Here is a tiny trained network, its code and every weight. The questions are about switching its units off for an input and a class, where a switched-off unit gives its printed mean instead of its output.

import numpy as np


def w(rows, s, z=0):
    codes = np.array(rows[::2]) - 128.0
    scale = np.full(codes.shape[1], s)
    scale[-1] = z or s
    return codes * scale


def norm(h):
    return h / np.sqrt((h * h).mean(-1, keepdims=True) + 1e-5)


def f(y):
    return y / 2 * (1 + np.tanh(0.7978845608 * (y + 0.044715 * y**3)))


def log_softmax(a):
    a = a - a.max(-1, keepdims=True)
    return a - np.log(np.exp(a).sum(-1, keepdims=True))


def net(x, mask):
    res = np.array(x, float).reshape(1, 7) / 4 @ E
    u = 0
    for l in range(2):
        y = f(norm(res) @ A[l][:, :-1].T + A[l][:, -1])
        res = res + np.where(mask[u : u + 7], y, B[l][:, -1]) @ B[l][:, :-1]
        u += 7
    return log_softmax(norm(res)[-1] @ U[:, :-1].T + U[:, -1])


A, B = {}, {}
E = w([
[88,91,155,204,90,124,108,138,217,119],'x0',
[96,93,100,111,108,122,181,108,125,116],'x1',
[130,123,133,122,130,127,126,122,129,122],'x2',
[150,142,255,89,38,143,168,155,115,151],'x3',
[138,81,119,119,112,106,94,149,111,125],'x4',
[135,115,141,114,136,124,122,114,136,123],'x5',
[201,92,107,153,148,226,160,174,147,84],'x6',
],0.0099)
A[0] = w([
[80,255,153,126,182,193,191,40,202,91,89],'L0N0',
[107,154,98,150,205,31,126,198,167,29,2],'L0N1',
[210,240,147,135,153,123,3,143,178,137,23],'L0N2',
[111,96,132,192,79,125,118,114,172,167,70],'L0N3',
[66,68,59,66,82,125,244,69,157,108,36],'L0N4',
[128,3,90,109,70,84,18,208,51,98,42],'L0N5',
[33,141,116,69,150,94,111,150,155,178,73],'L0N6',
],0.0079,0.0056)
B[0] = w([
[219,82,68,159,114,30,80,209,139,242,253],'L0N0',
[109,111,161,99,61,180,140,96,128,184,177],'L0N1',
[25,57,143,244,182,151,200,140,36,89,211],'L0N2',
[106,160,111,15,179,122,154,163,132,113,182],'L0N3',
[51,74,138,249,169,156,175,147,35,101,231],'L0N4',
[190,118,92,199,147,58,137,188,136,253,209],'L0N5',
[189,147,123,155,113,107,134,107,129,32,205],'L0N6',
],0.015,0.0032)
A[1] = w([
[51,106,93,169,128,121,84,163,254,100,114],'L1N0',
[147,150,56,78,189,138,119,113,40,138,82],'L1N1',
[117,123,20,130,181,149,53,44,150,151,4],'L1N2',
[191,83,57,136,147,213,127,141,152,99,33],'L1N3',
[69,169,97,132,125,50,71,65,99,129,22],'L1N4',
[123,161,173,159,176,155,33,144,113,135,80],'L1N5',
[98,102,68,171,148,152,113,127,146,112,72],'L1N6',
],0.016,0.0032)
B[1] = w([
[158,123,94,20,254,139,116,90,62,145,249],'L1N0',
[128,102,121,31,243,141,118,111,109,145,232],'L1N1',
[139,123,210,109,3,154,174,175,113,168,254],'L1N2',
[99,190,87,223,100,56,68,69,202,71,247],'L1N3',
[134,167,89,225,111,135,87,106,219,62,221],'L1N4',
[71,64,65,145,80,136,205,119,101,105,153],'L1N5',
[119,128,207,115,63,158,159,171,121,125,250],'L1N6',
],0.014,0.0088)
U = w([
[135,192,99,188,134,96,86,64,200,42,190],'0',
[131,134,117,7,244,140,123,93,108,133,141],'1',
[57,77,129,203,168,143,183,140,59,112,205],'2',
[140,135,191,88,18,178,145,137,144,179,132],'3',
[196,105,81,172,168,51,110,169,146,228,4],'4',
],0.014,0.0023)

Each question gives the input, the list of numbers given to net, and the class t.
The units are the neurons (one row each of A and B). Each row of codes is followed by its name. A weight is (code - 128) times the scale printed after its matrix; where a second scale follows, it is the last column's (A, B and U).
mask holds one flag per neuron, layer by layer. A switched-off neuron (its flag False) gives its mean, the last column of its row in B, instead of its output. The means were averaged over made-up inputs and are rounded, as every weight is.
A unit's drop is (log p(t) with every unit on - log p(t) with that unit switched off) / (log p(t) with every unit on - log p(t) with every unit switched off).
The circuit of an input: a set's keep is (log p(t) with only the set's units on - log p(t) with every unit switched off) / (log p(t) with every unit on - log p(t) with every unit switched off). Starting from the 12 units with the biggest drops (on a tie, the unit counted first), units are removed one at a time, each time the one whose removal leaves the highest keep (on an exact tie, the one counted first), for as long as the keep stays at least 0.8.
units of the circuit, in order: the units of the circuit, biggest drop first
top k neurons: the k neurons with the biggest drops, biggest first
top k neurons in layer l: the k neurons of layer l with the biggest drops, biggest first
input [1,2,-2,3,7,3,-5], class 4: top 3 neurons	L0N5, L1N3, L1N2
input [7,7,-8,2,7,-4,5], class 1: top 2 neurons	L1N0, L0N3
input [7,-8,-1,-5,0,7,7], class 2: top 3 neurons in layer 0	L0N2, L0N6, L0N0
input [8,-1,-1,1,-2,1,5], class 1: units of the circuit, in order	L1N0
input [5,6,6,6,-4,8,-1], class 2: top 2 neurons	L0N4, L1N2
input [-6,6,-1,1,-4,-3,6], class 0: top 4 neurons	L1N3, L1N0, L0N2, L0N3
input [1,1,-8,3,4,3,2], class 4: top 3 neurons	L0N5, L1N2, L1N6
input [4,-1,2,0,6,6,6], class 0: top 2 neurons in layer 1	L1N3, L1N2
input [2,-5,4,-8,-4,2,6], class 3: top 2 neurons	L1N2, L1N6
input [-4,-7,-5,5,8,-5,6], class 4: top 2 neurons in layer 0	L0N5, L0N4
input [-1,6,-5,-4,6,-1,6], class 0: top 3 neurons	L1N3, L0N0, L0N2
input [-2,-6,-3,6,6,0,-8], class 0: top 2 neurons in layer 1	L1N4, L1N2
input [-5,-4,-1,4,-6,4,2], class 4: top 2 neurons	L0N0, L1N0
input [0,0,2,-1,-3,3,4], class 0: top 4 neurons	L1N3, L0N5, L1N1, L1N0
input [-8,3,-1,8,-8,4,3], class 1: units of the circuit, in order	L1N2
input [3,7,-6,2,5,-2,-7], class 0: top 2 neurons in layer 0	L0N2, L0N6
input [7,2,-4,-3,8,5,4], class 4: top 2 neurons	L0N5, L1N1
input [8,-1,3,-7,1,5,7], class 1: top 2 neurons	L1N0, L1N4
input [-7,4,-6,6,-8,-7,-8], class 0: units of the circuit, in order	L1N4, L1N2
input [-6,-1,-6,3,7,-7,-4], class 4: units of the circuit, in order	L0N5
input [3,7,6,6,-8,-4,-2], class 4: top 2 neurons in layer 0	L0N0, L0N2
input [4,4,5,-6,-7,-8,2], class 4: top 3 neurons in layer 1	L1N0, L1N3, L1N5
